Below is a small trained network, with its code and all its weights. Each question gives an input and a target symbol and asks what happens when units are switched off, that is, made to give their printed mean instead of their output.

import numpy as np


def w(rows, s, z=0):
    codes = np.array(rows[::2]) - 128.0
    scale = np.full(codes.shape[1], s)
    scale[-1] = z or s
    return codes * scale


def f(y):
    return np.maximum(y, 0)


def softmax(a):
    e = np.exp(a - a.max(-1, keepdims=True))
    return e / e.sum(-1, keepdims=True)


def log_softmax(a):
    a = a - a.max(-1, keepdims=True)
    return a - np.log(np.exp(a).sum(-1, keepdims=True))


def net(x, mask):
    ids = ['αβγδεζηθλμξπσφψω'.index(c) for c in x.split()]
    T = len(ids)
    res = E[ids] + P[:T]
    u = 0
    for l in range(2):
        r = res
        for j in range(2):
            rows = slice(4 * j, 4 * j + 4)
            q, k, v = (r @ M[l][rows].T for M in (Q, K, V))
            z = softmax(np.where(np.tri(T) > 0, q @ k.T / 4**0.5, -1e9)) @ v
            o = O[l][rows]
            res = res + np.where(mask[u + j], z, o[:, -1]) @ o[:, :-1]
        u += 2
        y = f(res @ A[l][:, :-1].T + A[l][:, -1])
        res = res + np.where(mask[u : u + 16], y, B[l][:, -1]) @ B[l][:, :-1]
        u += 16
    return log_softmax(res[-1] @ U[:, :-1].T + U[:, -1])


Q, K, V, O, A, B = {}, {}, {}, {}, {}, {}
E = w([
[89,122,51,113,107],'α',
[82,129,3,128,63],'β',
[157,116,168,158,121],'γ',
[75,153,84,130,146],'δ',
[113,207,157,93,204],'ε',
[142,106,97,113,163],'ζ',
[123,119,205,146,52],'η',
[176,148,127,110,113],'θ',
[132,152,164,98,163],'λ',
[84,157,129,141,120],'μ',
[95,175,96,74,160],'ξ',
[148,77,163,125,167],'π',
[101,51,89,122,127],'σ',
[111,189,138,75,153],'φ',
[141,94,87,163,115],'ψ',
[149,105,183,124,108],'ω',
],0.021)
P = w([
[174,90,170,121,95],'0',
[113,113,136,150,1],'1',
[133,48,169,188,123],'2',
[131,134,129,162,106],'3',
[181,55,61,175,98],'4',
[113,128,120,148,87],'5',
[123,106,159,140,176],'6',
[144,143,184,91,160],'7',
[142,138,185,138,127],'8',
[186,109,139,167,140],'9',
[117,182,110,126,108],'10',
[94,152,153,96,190],'11',
[99,162,134,117,183],'12',
[81,196,160,110,163],'13',
],0.0082)
Q[0] = w([
[199,157,176,35,84],'L0H0',
[138,137,191,173,152],'L0H0',
[126,85,147,104,119],'L0H0',
[85,153,110,109,36],'L0H0',
[113,178,203,154,141],'L0H1',
[61,142,115,159,148],'L0H1',
[148,199,137,107,167],'L0H1',
[149,254,95,171,124],'L0H1',
],0.0078)
K[0] = w([
[149,138,188,74,189],'L0H0',
[77,104,2,149,173],'L0H0',
[148,18,119,170,181],'L0H0',
[45,96,59,124,101],'L0H0',
[113,218,182,109,204],'L0H1',
[155,125,208,162,59],'L0H1',
[8,174,146,172,242],'L0H1',
[163,206,152,21,140],'L0H1',
],0.006)
V[0] = w([
[176,159,72,86,89],'L0H0',
[217,129,152,169,199],'L0H0',
[41,187,133,184,2],'L0H0',
[155,106,142,87,168],'L0H0',
[118,43,100,69,48],'L0H1',
[132,182,4,81,90],'L0H1',
[37,239,180,181,241],'L0H1',
[159,235,205,229,79],'L0H1',
],0.0058)
O[0] = w([
[62,105,129,147,140,172],'L0H0',
[98,137,98,72,136,99],'L0H0',
[175,109,171,93,147,179],'L0H0',
[148,108,167,161,152,114],'L0H0',
[93,193,182,124,104,199],'L0H1',
[110,139,139,188,136,161],'L0H1',
[167,51,1,185,90,4],'L0H1',
[120,101,115,58,181,139],'L0H1',
],0.0087,0.0037)
A[0] = w([
[136,128,158,86,151,84],'L0N0',
[79,84,144,183,173,58],'L0N1',
[103,65,30,102,145,189],'L0N2',
[175,79,54,91,137,2],'L0N3',
[87,89,123,181,75,17],'L0N4',
[159,110,126,130,122,46],'L0N5',
[82,169,151,155,164,69],'L0N6',
[64,84,114,97,131,107],'L0N7',
[161,133,197,112,151,94],'L0N8',
[2,89,49,100,167,46],'L0N9',
[130,148,165,139,77,27],'L0N10',
[147,128,67,191,106,69],'L0N11',
[108,160,73,172,165,99],'L0N12',
[144,133,99,142,171,44],'L0N13',
[136,102,102,121,193,49],'L0N14',
[37,102,112,87,136,190],'L0N15',
],0.0087,0.003)
B[0] = w([
[107,135,119,171,83,189],'L0N0',
[170,144,165,101,63,144],'L0N1',
[3,235,142,163,83,176],'L0N2',
[83,124,102,209,161,139],'L0N3',
[117,181,142,94,145,144],'L0N4',
[109,188,115,95,84,129],'L0N5',
[120,47,148,124,141,180],'L0N6',
[153,217,124,109,96,158],'L0N7',
[160,86,35,146,77,254],'L0N8',
[103,101,172,94,87,203],'L0N9',
[41,155,31,128,91,180],'L0N10',
[148,117,214,119,213,139],'L0N11',
[103,67,167,67,129,161],'L0N12',
[55,82,81,127,134,133],'L0N13',
[84,139,19,136,85,141],'L0N14',
[131,153,213,113,156,219],'L0N15',
],0.0044,0.004)
Q[1] = w([
[115,119,115,133,81],'L1H0',
[160,77,169,111,144],'L1H0',
[110,143,86,170,147],'L1H0',
[185,150,93,111,76],'L1H0',
[138,170,162,106,189],'L1H1',
[86,2,153,124,134],'L1H1',
[118,98,123,113,199],'L1H1',
[145,108,154,178,190],'L1H1',
],0.012)
K[1] = w([
[165,114,126,93,206],'L1H0',
[151,104,112,201,132],'L1H0',
[167,62,183,169,117],'L1H0',
[173,123,149,130,122],'L1H0',
[130,90,112,136,122],'L1H1',
[145,195,152,67,109],'L1H1',
[83,183,206,28,132],'L1H1',
[52,121,192,184,2],'L1H1',
],0.0096)
V[1] = w([
[254,119,169,214,112],'L1H0',
[176,199,118,106,168],'L1H0',
[107,75,118,145,106],'L1H0',
[94,168,82,127,77],'L1H0',
[132,105,193,173,154],'L1H1',
[136,114,209,119,67],'L1H1',
[200,141,99,179,138],'L1H1',
[24,28,145,126,158],'L1H1',
],0.011)
O[1] = w([
[67,142,169,16,221,68],'L1H0',
[104,65,158,193,208,121],'L1H0',
[164,184,130,61,89,99],'L1H0',
[162,215,121,199,166,166],'L1H0',
[78,2,124,5,198,148],'L1H1',
[122,196,206,70,84,254],'L1H1',
[18,121,108,121,207,50],'L1H1',
[111,89,54,44,49,103],'L1H1',
],0.0073,0.0072)
A[1] = w([
[100,136,100,154,174,75],'L1N0',
[94,115,100,158,96,201],'L1N1',
[127,101,61,140,62,244],'L1N2',
[71,175,150,80,88,123],'L1N3',
[144,93,169,135,160,188],'L1N4',
[119,130,146,85,88,255],'L1N5',
[76,136,128,148,123,212],'L1N6',
[116,124,120,133,176,78],'L1N7',
[76,144,96,116,159,176],'L1N8',
[89,6,131,151,133,14],'L1N9',
[107,118,98,108,158,96],'L1N10',
[134,83,73,148,142,88],'L1N11',
[82,126,128,150,162,111],'L1N12',
[83,139,191,147,159,202],'L1N13',
[150,92,82,70,131,69],'L1N14',
[131,61,98,178,145,96],'L1N15',
],0.013,0.0035)
B[1] = w([
[176,137,103,118,140,131],'L1N0',
[169,101,128,126,159,157],'L1N1',
[114,74,135,170,172,165],'L1N2',
[178,82,128,84,150,245],'L1N3',
[58,157,105,137,187,160],'L1N4',
[132,87,115,87,175,242],'L1N5',
[196,119,162,92,190,163],'L1N6',
[138,133,66,129,112,129],'L1N7',
[202,158,201,182,99,140],'L1N8',
[115,139,73,80,75,128],'L1N9',
[151,154,125,179,6,129],'L1N10',
[44,253,139,113,139,131],'L1N11',
[175,128,29,97,41,133],'L1N12',
[129,236,93,114,255,205],'L1N13',
[31,104,140,137,47,130],'L1N14',
[93,189,181,8,175,130],'L1N15',
],0.0055,0.011)
U = w([
[83,144,135,75,22,71],'α',
[114,89,132,99,135,15],'β',
[78,97,127,76,142,2],'γ',
[146,103,155,186,80,107],'δ',
[117,173,162,142,199,204],'ε',
[154,212,157,158,2,44],'ζ',
[80,78,118,78,92,94],'η',
[251,94,55,102,124,36],'θ',
[217,38,117,147,117,194],'λ',
[95,97,127,131,105,233],'μ',
[128,91,145,185,129,89],'ξ',
[151,107,140,66,117,208],'π',
[144,94,112,102,85,216],'σ',
[107,123,100,131,53,43],'φ',
[159,58,120,130,156,123],'ψ',
[167,101,130,156,63,227],'ω',
],0.0091,0.0033)

Each question gives the input, a string of symbols that net reads in full, and the target symbol t.
The units are the heads (4 rows each of Q, K, V and O) and the neurons (one row each of A and B). Each row of codes is followed by its name. A weight is (code - 128) times the scale printed after its matrix; where a second scale follows, it is the last column's (O, A, B and U).
mask holds one flag per unit, layer by layer, with each layer's heads first. A switched-off unit (its flag False) gives its mean, the last column of its rows in O or B, instead of its output. The means were averaged over made-up inputs and are rounded, as every weight is.
A unit's drop is (log p(t) with every unit on - log p(t) with that unit switched off) / (log p(t) with every unit on - log p(t) with every unit switched off).
The circuit of an input: a set's keep is (log p(t) with only the set's units on - log p(t) with every unit switched off) / (log p(t) with every unit on - log p(t) with every unit switched off). Starting from the 12 units with the biggest drops (on a tie, the unit counted first), units are removed one at a time, each time the one whose removal leaves the highest keep (on an exact tie, the one counted first), for as long as the keep stays at least 0.8.
circuit, biggest first: the units of the circuit, biggest drop first
most important unit: the unit with the biggest drop
k most important neurons: the k neurons with the biggest drops, biggest first
k most important neurons of layer l: the k neurons of layer l with the biggest drops, biggest first
heads that matter: for each layer, one digit per head in row order, 1 if its drop is at least 0.15 and else 0, layers parted by /
drop of u: that unit's drop, to one decimal
input θ θ θ ω, target ε: heads that matter => 00 / 11
input α ω ω θ, target π: 2 most important neurons of layer 1 => [L1N3, L1N5]
input γ δ ψ β λ ω β β β σ, target ζ: circuit, biggest first => [L1H0, L0H1]
input μ β θ θ μ, target ε: most important unit => L0H0
input φ β ω ω β β δ, target ζ: circuit, biggest first => [L1H0, L1H1]
input σ θ ω α θ ω θ ω θ η, target ε: circuit, biggest first => [L1H1, L1N13, L0H1]
input μ μ λ ξ α θ θ θ θ ω, target ε: heads that matter => 10 / 11
input ω θ β θ ζ θ α, target ε: circuit, biggest first => [L1N13, L0H1, L0N15]
input β β μ, target ζ: heads that matter => 00 / 10
input φ θ ζ, target ε: circuit, biggest first => [L1H1, L1N13, L0H1]
input ω θ π, target ε: heads that matter => 00 / 01
input σ γ ω, target π: 2 most important neurons => [L1N3, L1N5]
input σ ω ψ, target π: circuit, biggest first => [L1H1, L1H0]
input θ θ δ β β β δ, target ζ: heads that matter => 00 / 11
input θ ω θ β φ, target ζ: heads that matter => 01 / 11
input ω σ θ θ, target ε: heads that matter => 01 / 11
input ξ θ π, target ε: 3 most important neurons of layer 1 => [L1N13, L1N4, L1N3]
input λ θ δ θ θ σ, target ε: heads that matter => 00 / 01
input λ ω ξ β θ, target ζ: most important unit => L0H1
input φ θ δ θ β, target ε: heads that matter => 01 / 01
input θ θ β β β ζ, target ζ: most important unit => L1H0
input μ ζ β β λ, target ζ: heads that matter => 00 / 10
input α ω δ η ω θ θ ω ω θ α, target ε: heads that matter => 00 / 01
input θ β ξ β θ θ ω β β ω, target ζ: drop of L0N10 => 0.2
input ω φ β θ ψ, target ε: drop of L1H0 => 0.2
input β θ θ ψ, target ε: drop of L1N5 => 0.0
